Below is a small trained network, with its code and all its weights. Each question gives an input and a target symbol and asks what happens when units are switched off, that is, made to give their printed mean instead of their output.

import numpy as np


def w(rows, s, z=0):
    codes = np.array(rows[::2]) - 128.0
    scale = np.full(codes.shape[1], s)
    scale[-1] = z or s
    return codes * scale


def f(y):
    return np.maximum(y, 0)


def softmax(a):
    e = np.exp(a - a.max(-1, keepdims=True))
    return e / e.sum(-1, keepdims=True)


def log_softmax(a):
    a = a - a.max(-1, keepdims=True)
    return a - np.log(np.exp(a).sum(-1, keepdims=True))


def net(x, mask):
    ids = ['αβγδεζθλμστφψω'.index(c) for c in x.split()]
    T = len(ids)
    res = E[ids] + P[:T]
    r = res
    for j in range(2):
        rows = slice(2 * j, 2 * j + 2)
        q, k, v = (r @ M[0][rows].T for M in (Q, K, V))
        z = softmax(np.where(np.tri(T) > 0, q @ k.T / 2**0.5, -1e9)) @ v
        o = O[0][rows]
        res = res + np.where(mask[j], z, o[:, -1]) @ o[:, :-1]
    y = f(res @ A[0][:, :-1].T + A[0][:, -1])
    res = res + np.where(mask[2:6], y, B[0][:, -1]) @ B[0][:, :-1]
    return log_softmax(res[-1] @ U[:, :-1].T + U[:, -1])


Q, K, V, O, A, B = {}, {}, {}, {}, {}, {}
E = w([
[98,105,197,186,114],'α',
[128,141,130,166,104],'β',
[214,133,92,172,94],'γ',
[168,111,179,189,123],'δ',
[166,71,90,63,99],'ε',
[107,151,134,146,99],'ζ',
[99,160,133,137,97],'θ',
[178,153,144,151,63],'λ',
[119,138,134,166,108],'μ',
[109,111,196,175,146],'σ',
[2,149,120,163,221],'τ',
[118,135,130,167,109],'φ',
[165,194,109,124,120],'ψ',
[129,136,132,164,106],'ω',
],0.021)
P = w([
[28,78,90,254,114],'0',
[78,125,100,185,52],'1',
[89,146,114,146,45],'2',
[104,155,128,126,56],'3',
[111,163,132,108,74],'4',
[125,173,150,93,83],'5',
[118,169,152,88,111],'6',
[127,176,166,80,120],'7',
[126,174,172,72,127],'8',
[141,179,181,71,143],'9',
[155,180,186,65,150],'10',
[164,180,192,51,152],'11',
[179,187,201,49,167],'12',
[178,185,207,47,171],'13',
],0.0095)
Q[0] = w([
[144,86,47,104,121],'h1',
[87,142,161,164,105],'h1',
[112,164,123,63,187],'h2',
[41,142,58,110,253],'h2',
],0.035)
K[0] = w([
[140,187,111,244,140],'h1',
[112,94,177,87,145],'h1',
[47,136,149,118,70],'h2',
[60,233,134,253,106],'h2',
],0.036)
V[0] = w([
[206,59,2,155,148],'h1',
[214,229,110,168,184],'h1',
[219,121,211,55,234],'h2',
[245,200,145,183,122],'h2',
],0.0083)
O[0] = w([
[158,2,131,82,147,101],'h1',
[46,213,202,115,75,79],'h1',
[95,98,93,128,58,3],'h2',
[36,166,147,182,144,181],'h2',
],0.0069,0.0053)
A[0] = w([
[94,44,48,150,1,48],'n1',
[139,67,201,151,123,86],'n2',
[158,156,58,227,163,198],'n3',
[175,165,122,173,98,1],'n4',
],0.018,0.0047)
B[0] = w([
[80,177,45,204,135,168],'n1',
[59,127,90,9,96,164],'n2',
[105,72,180,127,48,246],'n3',
[88,116,108,115,197,205],'n4',
],0.014,0.011)
U = w([
[95,131,154,104,145,26],'α',
[94,136,156,101,142,19],'β',
[75,174,127,123,140,254],'γ',
[101,130,151,60,116,35],'δ',
[136,255,174,67,139,162],'ε',
[88,135,151,96,152,25],'ζ',
[103,133,153,105,139,29],'θ',
[74,108,152,57,173,59],'λ',
[92,139,153,104,139,15],'μ',
[67,125,145,64,143,19],'σ',
[92,134,153,106,147,25],'τ',
[49,111,200,117,126,213],'φ',
[204,116,138,92,121,226],'ψ',
[78,65,155,113,249,126],'ω',
],0.0072,0.0083)

Each question gives the input, a string of symbols that net reads in full, and the target symbol t.
The units are the heads (2 rows each of Q, K, V and O) and the neurons (one row each of A and B). Each row of codes is followed by its name. A weight is (code - 128) times the scale printed after its matrix; where a second scale follows, it is the last column's (O, A, B and U).
mask holds one flag per unit, heads first, then neurons. A switched-off unit (its flag False) gives its mean, the last column of its rows in O or B, instead of its output. The means were averaged over made-up inputs and are rounded, as every weight is.
A unit's drop is (log p(t) with every unit on - log p(t) with that unit switched off) / (log p(t) with every unit on - log p(t) with every unit switched off).
The circuit of an input: a set's keep is (log p(t) with only the set's units on - log p(t) with every unit switched off) / (log p(t) with every unit on - log p(t) with every unit switched off). Starting from all 6 units, units are removed one at a time, each time the one whose removal leaves the highest keep (on an exact tie, the one counted first), for as long as the keep stays at least 0.8.
circuit, biggest first: the units of the circuit, biggest drop first
unit that matters most: the unit with the biggest drop
top k neurons: the k neurons with the biggest drops, biggest first
which heads matter: for each layer, one digit per head in row order, 1 if its drop is at least 0.15 and else 0, layers parted by /
drop when u is switched off: that unit's drop, to one decimal
input ψ δ ε ψ ψ ψ λ ε λ, target γ: which heads matter => 11
input ζ ζ γ θ θ ψ β σ γ τ ω θ θ, target ε: circuit, biggest first => (n3 h1)
input θ ψ μ λ ψ ζ δ γ, target φ: circuit, biggest first => (h2 n3)
input φ σ γ ε σ σ ω ψ μ λ, target ψ: top neuron => (n1)
input ε θ ζ θ ω ω τ ψ γ θ β ψ ω ζ, target ψ: circuit, biggest first => (h2 h1)
input ψ φ ζ μ λ δ ψ γ ψ, target ε: which heads matter => 10
input δ θ ψ, target φ: top 2 neurons => (n3 n1)
input θ φ θ ζ ε λ τ β ψ ζ ψ τ ψ ω, target ψ: top 2 neurons => (n4 n1)
input θ ζ φ β θ θ λ γ, target φ: circuit, biggest first => (n3 h2)
input σ ψ ε ψ θ ζ ψ ψ ζ ψ θ, target ψ: top 2 neurons => (n4 n1)
input θ μ γ ζ λ ζ ζ ε γ, target γ: drop when h2 is switched off => 1.4
input θ γ λ ε ψ σ φ ψ θ ψ σ, target λ: drop when n4 is switched off => -0.1
input σ ζ λ ε ψ θ α τ θ σ ψ, target ψ: drop when h1 is switched off => 0.6
input θ β τ θ ψ β θ θ α γ θ γ θ θ, target ε: drop when h2 is switched off => 0.0
input ε θ ζ ω σ ψ ω, target ψ: unit that matters most => h2
